Here is a tiny trained network, its code and every weight. The questions are about switching its units off for an input and a class, where a switched-off unit gives its printed mean instead of its output.

import numpy as np


def w(rows, s, z=0):
    codes = np.array(rows[::2]) - 128.0
    scale = np.full(codes.shape[1], s)
    scale[-1] = z or s
    return codes * scale


def norm(h):
    return h / np.sqrt((h * h).mean(-1, keepdims=True) + 1e-5)


def f(y):
    return np.maximum(y, 0)


def log_softmax(a):
    a = a - a.max(-1, keepdims=True)
    return a - np.log(np.exp(a).sum(-1, keepdims=True))


def net(x, mask):
    res = np.array(x, float).reshape(1, 8) / 4 @ E
    u = 0
    for l in range(2):
        y = f(norm(res) @ A[l][:, :-1].T + A[l][:, -1])
        res = res + np.where(mask[u : u + 5], y, B[l][:, -1]) @ B[l][:, :-1]
        u += 5
    return log_softmax(norm(res)[-1] @ U[:, :-1].T + U[:, -1])


A, B = {}, {}
E = w([
[115,93,150,87,93],'x0',
[156,59,171,116,139],'x1',
[152,61,115,170,141],'x2',
[76,155,123,195,15],'x3',
[151,165,123,70,97],'x4',
[147,167,165,177,163],'x5',
[2,105,98,159,140],'x6',
[193,151,93,174,69],'x7',
],0.0038)
A[0] = w([
[188,19,255,167,97,81],'0.n0',
[114,76,116,250,182,72],'0.n1',
[201,148,165,149,83,167],'0.n2',
[128,233,222,59,99,4],'0.n3',
[182,80,189,93,135,155],'0.n4',
],0.0045,0.0017)
B[0] = w([
[1,130,121,98,133,226],'0.n0',
[110,188,214,206,138,194],'0.n1',
[127,80,43,116,127,250],'0.n2',
[116,200,228,204,220,222],'0.n3',
[101,124,24,75,196,232],'0.n4',
],0.0071,0.0024)
A[1] = w([
[50,113,76,146,80,249],'1.n0',
[179,246,183,120,73,232],'1.n1',
[133,253,215,67,137,118],'1.n2',
[71,113,119,125,37,140],'1.n3',
[181,103,132,212,144,253],'1.n4',
],0.007,0.0019)
B[1] = w([
[129,177,104,147,86,254],'1.n0',
[128,139,164,131,187,250],'1.n1',
[63,138,179,254,170,243],'1.n2',
[112,154,57,143,52,211],'1.n3',
[161,187,156,80,174,196],'1.n4',
],0.0081,0.0043)
U = w([
[75,44,79,51,207,168],'0',
[43,214,204,234,242,252],'1',
[222,171,41,78,189,44],'2',
[220,3,241,150,56,4],'3',
[56,198,3,192,19,238],'4',
],0.0066,0.0042)

Each question gives the input, the list of numbers given to net, and the class t.
The units are the neurons (one row each of A and B). Each row of codes is followed by its name. A weight is (code - 128) times the scale printed after its matrix; where a second scale follows, it is the last column's (A, B and U).
mask holds one flag per neuron, layer by layer. A switched-off neuron (its flag False) gives its mean, the last column of its row in B, instead of its output. The means were averaged over made-up inputs and are rounded, as every weight is.
A unit's drop is (log p(t) with every unit on - log p(t) with that unit switched off) / (log p(t) with every unit on - log p(t) with every unit switched off).
The circuit of an input: a set's keep is (log p(t) with only the set's units on - log p(t) with every unit switched off) / (log p(t) with every unit on - log p(t) with every unit switched off). Starting from all 10 units, units are removed one at a time, each time the one whose removal leaves the highest keep (on an exact tie, the one counted first), for as long as the keep stays at least 0.8.
units of the circuit, in order: the units of the circuit, biggest drop first
most important unit: the unit with the biggest drop
top k neurons: the k neurons with the biggest drops, biggest first
top k neurons in layer l: the k neurons of layer l with the biggest drops, biggest first
drop when u is switched off: that unit's drop, to one decimal
input [2,5,6,0,4,4,4,2], class 4: units of the circuit, in order	(1.n2 1.n1)
input [1,8,4,7,3,-3,-7,-7], class 4: units of the circuit, in order	(0.n0 1.n3)
input [5,7,7,2,-5,-8,-7,3], class 4: units of the circuit, in order	(0.n0 1.n3)
input [-2,5,-5,1,2,-6,-3,7], class 2: top 3 neurons in layer 1	(1.n2 1.n0 1.n3)
input [4,-8,8,3,-2,2,7,-7], class 4: top neuron	(0.n3)
input [-5,4,-6,4,-4,-5,-8,6], class 2: units of the circuit, in order	(1.n2 0.n2 1.n4)
input [4,-8,1,2,-2,2,-8,4], class 2: top 2 neurons	(0.n2 1.n2)
input [1,4,-5,-1,-3,-5,-4,1], class 0: top 2 neurons	(1.n3 1.n2)
input [-8,1,0,-8,-8,-6,-2,6], class 2: top 2 neurons in layer 1	(1.n2 1.n1)
input [2,3,-6,6,5,-1,-2,4], class 1: top 2 neurons	(0.n3 1.n1)
input [5,-6,-2,-5,8,-6,1,2], class 1: drop when 1.n2 is switched off	0.2
input [-1,6,-4,7,-6,-5,-3,-4], class 4: drop when 0.n0 is switched off	0.0
input [-2,-1,-6,2,3,-8,-8,-1], class 1: drop when 1.n2 is switched off	0.1
input [-2,-3,7,-8,2,2,-6,-5], class 0: drop when 1.n2 is switched off	0.1
input [6,0,2,6,-6,5,3,-3], class 4: most important unit	0.n3
